[[117 131 133 129]
 [127 130 121 139]
 [124 145 106 136]
 [126 122 126 140]]
|
[[127 130 121 139]
 [126 122 126 140]]

[[104 126 139 122 141 122]
 [136 138 132 109 132 132]
 [117 125 125 128 135 117]
 [116 115 108 148 131 134]
 [122 146 143 130 121 137]
 [118 146 125 138 133 140]]
|
[[136 138 132 109 132 132]
 [116 115 108 148 131 134]
 [118 146 125 138 133 140]]

[[127 119 124 105 120]
 [128 124 140 105 143]
 [120 125 129 120 128]
 [133 111 115 103 114]
 [135 125 129 119 137]]
|
[[128 124 140 105 143]
 [133 111 115 103 114]]

[[132 146 135 138 104 120 131 126 151 121 117 115 124]
 [127 132 139 122 116 129 131 117 133 119 127 122 119]]
|
[[127 132 139 122 116 129 131 117 133 119 127 122 119]]

[[117 144 127 154 128]
 [106 123 118 144 144]
 [104 143 134 115 119]]
|
[[106 123 118 144 144]]

[[129 126 130 130 129]
 [114 100 141 109 135]]
|
[[114 100 141 109 135]]

[[124 138 121 126 124 139 122]
 [139 115 116 136 135 145 109]
 [126 133 121 129 137 121 123]
 [130 125 135 130 119 136 137]
 [131 109 118 136 128 141 113]
 [139 125 130 137 130 126 126]
 [141 141 147 130 118 150 143]
 [131 116 127 129 136 119 124]
 [124 133 118 127 124 132 117]
 [136 132 138 122 123 144 132]
 [133 122 135 135 132 140 132]
 [133 121 137 133 123 128 134]]
|
[[139 115 116 136 135 145 109]
 [130 125 135 130 119 136 137]
 [139 125 130 137 130 126 126]
 [131 116 127 129 136 119 124]
 [136 132 138 122 123 144 132]
 [133 121 137 133 123 128 134]]

[[151 134 135 140 133 131 131]
 [121 124 129 125 119 125 133]
 [120 139 130 123 144 126 128]
 [137 115 129 120 122 125 127]
 [117 139 125 123 132 132 122]
 [139 121 130 149 126 133 120]]
|
[[121 124 129 125 119 125 133]
 [137 115 129 120 122 125 127]
 [139 121 130 149 126 133 120]]

[[135 117 136 137 120 137 125 118 131]
 [133 115 134 134 119 133 121 123 129]
 [138 115 139 135 118 137 121 118 132]
 [126 111 130 136 116 137 145 125 127]
 [124 115 124 139 118 137 152 128 125]
 [137 105 138 140 111 143 140 118 132]
 [135 117 137 136 119 137 124 118 131]
 [132 106 132 141 111 142 149 122 129]]
|
[[133 115 134 134 119 133 121 123 129]
 [126 111 130 136 116 137 145 125 127]
 [137 105 138 140 111 143 140 118 132]
 [132 106 132 141 111 142 149 122 129]]
---
[[116 119 124 132]
 [123 119 119 121]
 [116 114 115 119]
 [136 141 146 149]
 [123 130 140 149]]
|
[[116 119]
 [123 119]
 [116 114]]

[[149 141 146 120]
 [140 146 144 101]
 [141 135 144 111]
 [111 106 111 103]
 [152 148 158 146]]
|
[[149 141]
 [140 146]
 [141 135]]

[[108 126 102 137 127]
 [130 113 111 132 127]
 [109 128 102 137 127]]
|
[[108 126]
 [130 113]
 [109 128]]

[[135 144 133]
 [125 131 136]
 [113 110 113]
 [138 118 151]]
|
[[135 144]
 [125 131]
 [113 110]]

[[144 128 119 139 134]
 [115 103 126 136 101]
 [123 132 125 143 130]]
|
[[144 128]
 [115 103]
 [123 132]]

[[142 126 151]
 [123 122 119]
 [131 114 131]
 [124 109 119]]
|
[[142 126]
 [123 122]
 [131 114]]

[[132 127]
 [130 123]
 [141 106]
 [145 108]]
|
[[132 127]
 [130 123]
 [141 106]]
